Below are the code and all the weights of a small trained network. Each question names an input and a target symbol and asks about switching units off, where a switched-off unit gives its printed mean instead of its output.

import numpy as np


def w(rows, s, z=0):
    codes = np.array(rows[::2]) - 128.0
    scale = np.full(codes.shape[1], s)
    scale[-1] = z or s
    return codes * scale


def norm(h):
    return h / np.sqrt((h * h).mean(-1, keepdims=True) + 1e-5)


def f(y):
    return y / 2 * (1 + np.tanh(0.7978845608 * (y + 0.044715 * y**3)))


def softmax(a):
    e = np.exp(a - a.max(-1, keepdims=True))
    return e / e.sum(-1, keepdims=True)


def log_softmax(a):
    a = a - a.max(-1, keepdims=True)
    return a - np.log(np.exp(a).sum(-1, keepdims=True))


def net(x, mask):
    ids = ['αγεζηλμξπφψ'.index(c) for c in x.split()]
    T = len(ids)
    res = E[ids] + P[:T]
    u = 0
    for l in range(2):
        q, k, v = (norm(res) @ M[l].T for M in (Q, K, V))
        z = softmax(np.where(np.tri(T) > 0, q @ k.T / 4**0.5, -1e9)) @ v
        res = res + np.where(mask[u], z, O[l][:, -1]) @ O[l][:, :-1]
        u += 1
        y = f(norm(res) @ A[l][:, :-1].T + A[l][:, -1])
        res = res + np.where(mask[u : u + 16], y, B[l][:, -1]) @ B[l][:, :-1]
        u += 16
    return log_softmax(norm(res)[-1] @ U[:, :-1].T + U[:, -1])


Q, K, V, O, A, B = {}, {}, {}, {}, {}, {}
E = w([
[57,83,171],'α',
[198,94,245],'γ',
[53,201,186],'ε',
[96,61,151],'ζ',
[100,154,20],'η',
[95,164,132],'λ',
[163,189,94],'μ',
[72,72,136],'ξ',
[118,160,79],'π',
[148,19,123],'φ',
[208,154,102],'ψ',
],0.011)
P = w([
[121,162,26],'0',
[133,188,2],'1',
[148,177,17],'2',
[155,162,33],'3',
[160,151,49],'4',
[168,131,56],'5',
[163,122,73],'6',
[158,110,84],'7',
[159,99,94],'8',
[157,91,104],'9',
[145,86,120],'10',
[148,90,128],'11',
[147,93,142],'12',
[145,125,116],'13',
],0.0049)
Q[0] = w([
[120,114,32],'L0H0',
[80,109,21],'L0H0',
[249,206,255],'L0H0',
[156,198,180],'L0H0',
],0.0059)
K[0] = w([
[130,64,59],'L0H0',
[89,48,78],'L0H0',
[253,207,212],'L0H0',
[166,126,220],'L0H0',
],0.0056)
V[0] = w([
[132,138,108],'L0H0',
[66,19,230],'L0H0',
[131,55,5],'L0H0',
[121,185,239],'L0H0',
],0.0026)
O[0] = w([
[121,140,137,144],'L0H0',
[157,3,107,68],'L0H0',
[51,99,193,252],'L0H0',
[200,145,68,19],'L0H0',
],0.0041,0.0014)
A[0] = w([
[129,136,125,125],'L0N0',
[134,111,146,84],'L0N1',
[196,148,66,13],'L0N2',
[115,178,121,158],'L0N3',
[116,139,101,133],'L0N4',
[117,125,98,103],'L0N5',
[150,150,165,89],'L0N6',
[164,171,101,20],'L0N7',
[189,87,253,4],'L0N8',
[137,64,70,145],'L0N9',
[135,133,116,162],'L0N10',
[112,35,138,53],'L0N11',
[116,120,130,103],'L0N12',
[117,144,131,114],'L0N13',
[116,58,133,26],'L0N14',
[106,178,116,131],'L0N15',
],0.011,0.0023)
B[0] = w([
[126,123,125,129],'L0N0',
[117,127,155,114],'L0N1',
[72,98,134,186],'L0N2',
[99,84,107,212],'L0N3',
[128,96,120,163],'L0N4',
[139,106,126,146],'L0N5',
[163,147,104,116],'L0N6',
[111,107,106,150],'L0N7',
[255,173,111,170],'L0N8',
[134,76,104,237],'L0N9',
[126,114,125,146],'L0N10',
[83,175,83,255],'L0N11',
[124,133,126,128],'L0N12',
[114,118,123,137],'L0N13',
[98,148,97,190],'L0N14',
[97,83,112,213],'L0N15',
],0.022,0.0029)
Q[1] = w([
[6,94,34],'L1H0',
[84,136,59],'L1H0',
[202,117,121],'L1H0',
[191,171,198],'L1H0',
],0.013)
K[1] = w([
[250,168,220],'L1H0',
[169,126,184],'L1H0',
[73,149,130],'L1H0',
[55,77,59],'L1H0',
],0.012)
V[1] = w([
[126,210,48],'L1H0',
[85,165,252],'L1H0',
[52,226,129],'L1H0',
[142,185,147],'L1H0',
],0.016)
O[1] = w([
[154,40,215,169],'L1H0',
[72,97,6,2],'L1H0',
[66,19,151,127],'L1H0',
[153,79,103,62],'L1H0',
],0.017,0.0083)
A[1] = w([
[222,191,99,197],'L1N0',
[86,117,129,215],'L1N1',
[140,142,121,84],'L1N2',
[150,96,98,162],'L1N3',
[77,116,131,247],'L1N4',
[53,4,97,202],'L1N5',
[142,96,102,244],'L1N6',
[210,216,114,74],'L1N7',
[142,111,119,45],'L1N8',
[155,149,145,2],'L1N9',
[123,139,132,88],'L1N10',
[7,197,5,227],'L1N11',
[146,95,254,166],'L1N12',
[126,140,118,32],'L1N13',
[17,230,214,168],'L1N14',
[187,238,245,161],'L1N15',
],0.0058,0.0015)
B[1] = w([
[79,156,88,149],'L1N0',
[117,132,96,149],'L1N1',
[116,125,142,119],'L1N2',
[127,172,133,121],'L1N3',
[114,132,87,158],'L1N4',
[137,164,34,163],'L1N5',
[146,164,119,133],'L1N6',
[84,109,102,142],'L1N7',
[144,129,138,114],'L1N8',
[87,114,166,122],'L1N9',
[118,116,133,125],'L1N10',
[21,157,26,132],'L1N11',
[18,141,105,252],'L1N12',
[128,113,136,112],'L1N13',
[254,125,69,244],'L1N14',
[70,157,70,255],'L1N15',
],0.014,0.0053)
U = w([
[119,212,124,28],'α',
[215,193,206,207],'γ',
[59,161,172,45],'ε',
[116,158,108,35],'ζ',
[189,79,125,132],'η',
[96,95,160,47],'λ',
[71,26,131,126],'μ',
[69,71,5,156],'ξ',
[155,43,171,234],'π',
[182,169,90,251],'φ',
[133,109,254,255],'ψ',
],0.0082,0.0016)

Each question gives the input, a string of symbols that net reads in full, and the target symbol t.
The units are the heads (4 rows each of Q, K, V and O) and the neurons (one row each of A and B). Each row of codes is followed by its name. A weight is (code - 128) times the scale printed after its matrix; where a second scale follows, it is the last column's (O, A, B and U).
mask holds one flag per unit, layer by layer, with each layer's heads first. A switched-off unit (its flag False) gives its mean, the last column of its rows in O or B, instead of its output. The means were averaged over made-up inputs and are rounded, as every weight is.
A unit's drop is (log p(t) with every unit on - log p(t) with that unit switched off) / (log p(t) with every unit on - log p(t) with every unit switched off).
The circuit of an input: a set's keep is (log p(t) with only the set's units on - log p(t) with every unit switched off) / (log p(t) with every unit on - log p(t) with every unit switched off). Starting from the 12 units with the biggest drops (on a tie, the unit counted first), units are removed one at a time, each time the one whose removal leaves the highest keep (on an exact tie, the one counted first), for as long as the keep stays at least 0.8.
circuit, biggest first: the units of the circuit, biggest drop first
top k neurons: the k neurons with the biggest drops, biggest first
top k neurons in layer l: the k neurons of layer l with the biggest drops, biggest first
drop of u: that unit's drop, to one decimal
input ε ξ ζ ε λ, target ξ: circuit, biggest first -> L0N8, L1H0, L0N11
input ε φ ε ε ζ, target ξ: top 2 neurons in layer 0 -> L0N11, L0N8
input π ψ ζ ε η η ζ φ ε φ λ, target ψ: circuit, biggest first -> L0N8, L0N11, L1H0
input ε ψ π α α ζ α ε φ π ε ε φ, target ξ: circuit, biggest first -> L0N11
input η ζ ε ε μ γ φ π φ ψ, target ψ: circuit, biggest first -> L1N14, L0N11
input π ξ ε ε μ, target ξ: circuit, biggest first -> L0N8, L1H0, L0N11, L1N5
input ψ ε ε ξ ε ξ ε ψ, target ξ: top 2 neurons in layer 0 -> L0N8, L0N2
input ψ λ φ ε φ φ φ ζ ε ζ α π ε ξ, target ξ: circuit, biggest first -> L0N11, L1H0, L0N2
input ζ μ λ α λ α α φ π ε μ, target ξ: top 2 neurons -> L0N11, L0N14
input π ψ α ε μ ε ζ, target ξ: top 4 neurons -> L0N8, L0N11, L0N14, L0N9
input ε φ φ ε ε α, target ξ: top 4 neurons in layer 0 -> L0N11, L0N8, L0N14, L0N9
input ζ ψ ζ ε ψ ε ε α μ ε α, target ξ: top 3 neurons in layer 0 -> L0N2, L0N11, L0N14
input α φ π α η φ λ ε μ μ π μ ε λ, target ξ: top 2 neurons -> L0N11, L0N9
input μ φ φ, target ψ: circuit, biggest first -> L1H0
input ε λ η φ α η ξ ε φ φ φ λ, target ψ: top 2 neurons -> L0N11, L0N8
input ψ α ε φ ε ε ε, target ξ: top 3 neurons -> L0N8, L0N11, L0N14
input φ ξ φ φ, target ψ: top 2 neurons -> L0N11, L0N9
input α ε φ λ μ μ ε ε ε ψ, target ξ: top 3 neurons in layer 0 -> L0N11, L0N8, L0N9
input ζ ε ε, target ξ: top 2 neurons in layer 0 -> L0N8, L0N9
input ε ψ μ ε φ λ μ ξ φ μ, target ψ: drop of L0N14 -> 0.0
input α π ζ λ ζ α π ε λ ε φ, target ξ: drop of L0N14 -> 1.7
input ε λ ε φ ζ φ ζ ψ π φ ε ε π, target ξ: drop of L0N9 -> 1.7
